Below is a small trained network, with its code and all its weights. Each question gives an input and a class and asks what happens when units are switched off, that is, made to give their printed mean instead of their output.

import numpy as np


def w(rows, s, z=0):
    codes = np.array(rows[::2]) - 128.0
    scale = np.full(codes.shape[1], s)
    scale[-1] = z or s
    return codes * scale


def f(y):
    return y / 2 * (1 + np.tanh(0.7978845608 * (y + 0.044715 * y**3)))


def log_softmax(a):
    a = a - a.max(-1, keepdims=True)
    return a - np.log(np.exp(a).sum(-1, keepdims=True))


def net(x, mask):
    res = np.array(x, float).reshape(1, 5) / 4 @ E
    y = f(res @ A[0][:, :-1].T + A[0][:, -1])
    res = res + np.where(mask, y, B[0][:, -1]) @ B[0][:, :-1]
    return log_softmax(res[-1] @ U[:, :-1].T + U[:, -1])


A, B = {}, {}
E = w([
[61,67,2],'x0',
[81,219,147],'x1',
[74,167,186],'x2',
[74,151,159],'x3',
[201,151,75],'x4',
],0.0083)
A[0] = w([
[116,105,142,35],'N1',
[120,141,87,130],'N2',
[59,135,170,34],'N3',
[139,114,90,47],'N4',
[127,126,148,116],'N5',
[138,170,144,139],'N6',
[179,122,193,255],'N7',
[4,105,136,104],'N8',
[128,142,108,48],'N9',
[130,174,151,166],'N10',
[159,105,168,176],'N11',
[131,152,98,171],'N12',
[133,132,57,187],'N13',
[99,125,169,21],'N14',
[135,117,150,62],'N15',
[96,174,60,31],'N16',
[147,128,177,249],'N17',
[123,128,124,87],'N18',
[170,114,106,68],'N19',
[124,135,113,69],'N20',
[62,117,141,95],'N21',
[141,143,33,194],'N22',
[102,119,173,52],'N23',
[155,123,85,97],'N24',
[98,161,179,174],'N25',
[101,122,161,3],'N26',
[135,211,110,64],'N27',
[154,127,88,170],'N28',
[140,194,121,96],'N29',
[134,174,127,54],'N30',
[145,180,109,142],'N31',
[118,104,184,137],'N32',
[103,123,165,37],'N33',
[127,129,128,133],'N34',
[69,156,94,193],'N35',
[37,111,137,103],'N36',
[129,126,129,125],'N37',
[95,111,178,50],'N38',
],0.018,0.0068)
B[0] = w([
[115,150,155,119],'N1',
[67,96,114,157],'N2',
[164,149,61,177],'N3',
[92,108,147,146],'N4',
[155,144,129,135],'N5',
[133,116,166,171],'N6',
[254,93,109,251],'N7',
[154,213,25,233],'N8',
[104,131,111,119],'N9',
[129,126,168,190],'N10',
[213,109,123,180],'N11',
[75,101,166,157],'N12',
[55,75,116,211],'N13',
[146,194,132,143],'N14',
[186,154,118,123],'N15',
[91,106,170,160],'N16',
[209,89,108,221],'N17',
[114,121,128,119],'N18',
[104,97,69,152],'N19',
[118,128,108,119],'N20',
[127,146,69,173],'N21',
[52,51,128,233],'N22',
[150,210,153,149],'N23',
[60,102,100,162],'N24',
[161,102,152,218],'N25',
[124,184,134,132],'N26',
[12,153,189,166],'N27',
[81,77,77,179],'N28',
[87,144,172,164],'N29',
[97,149,187,138],'N30',
[73,112,181,160],'N31',
[186,192,140,173],'N32',
[146,190,124,139],'N33',
[128,127,126,130],'N34',
[93,133,109,204],'N35',
[169,178,58,200],'N36',
[124,129,132,127],'N37',
[102,215,170,154],'N38',
],0.0096,0.011)
U = w([
[207,163,117,151],'0',
[150,139,166,2],'1',
[215,117,255,166],'2',
[129,47,119,158],'3',
[150,139,166,2],'4',
[109,143,181,42],'5',
[84,156,139,168],'6',
[153,131,105,144],'7',
],0.014,0.021)

Each question gives the input, the list of numbers given to net, and the class t.
The units are the neurons (one row each of A and B). Each row of codes is followed by its name. A weight is (code - 128) times the scale printed after its matrix; where a second scale follows, it is the last column's (A, B and U).
mask holds one flag per neuron, in row order. A switched-off neuron (its flag False) gives its mean, the last column of its row in B, instead of its output. The means were averaged over made-up inputs and are rounded, as every weight is.
A unit's drop is (log p(t) with every unit on - log p(t) with that unit switched off) / (log p(t) with every unit on - log p(t) with every unit switched off).
The circuit of an input: a set's keep is (log p(t) with only the set's units on - log p(t) with every unit switched off) / (log p(t) with every unit on - log p(t) with every unit switched off). Starting from the 12 units with the biggest drops (on a tie, the unit counted first), units are removed one at a time, each time the one whose removal leaves the highest keep (on an exact tie, the one counted first), for as long as the keep stays at least 0.8.
circuit, biggest first: the units of the circuit, biggest drop first
top k neurons: the k neurons with the biggest drops, biggest first
drop when u is switched off: that unit's drop, to one decimal
input [5,8,-3,-6,5], class 3: circuit, biggest first : (N22)
input [2,6,2,-4,5], class 6: circuit, biggest first : (N7 N27)
input [0,6,-1,2,4], class 6: circuit, biggest first : (N7 N27)
input [1,2,6,2,5], class 6: top 4 neurons : (N7 N11 N27 N17)
input [7,3,4,-8,-4], class 6: top 3 neurons : (N7 N8 N17)
input [-5,-4,-7,-4,-4], class 2: top 4 neurons : (N8 N36 N3 N21)
input [3,8,2,-8,-7], class 0: top 4 neurons : (N8 N22 N36 N13)
input [-3,-5,-6,0,-4], class 2: top 2 neurons : (N8 N36)
input [7,8,-7,0,-6], class 6: top 3 neurons : (N8 N7 N17)
input [7,5,-2,5,-7], class 7: top 4 neurons : (N8 N36 N7 N35)
input [-2,2,5,4,1], class 2: top 2 neurons : (N25 N10)
input [4,5,1,1,6], class 6: top 2 neurons : (N7 N17)
input [2,8,2,-4,1], class 6: drop when N37 is switched off : 0.0
input [3,6,7,3,-3], class 0: drop when N36 is switched off : 0.1
input [-7,-5,8,2,-8], class 0: top neuron : (N3)
input [0,5,-1,-1,2], class 6: drop when N23 is switched off : -0.1
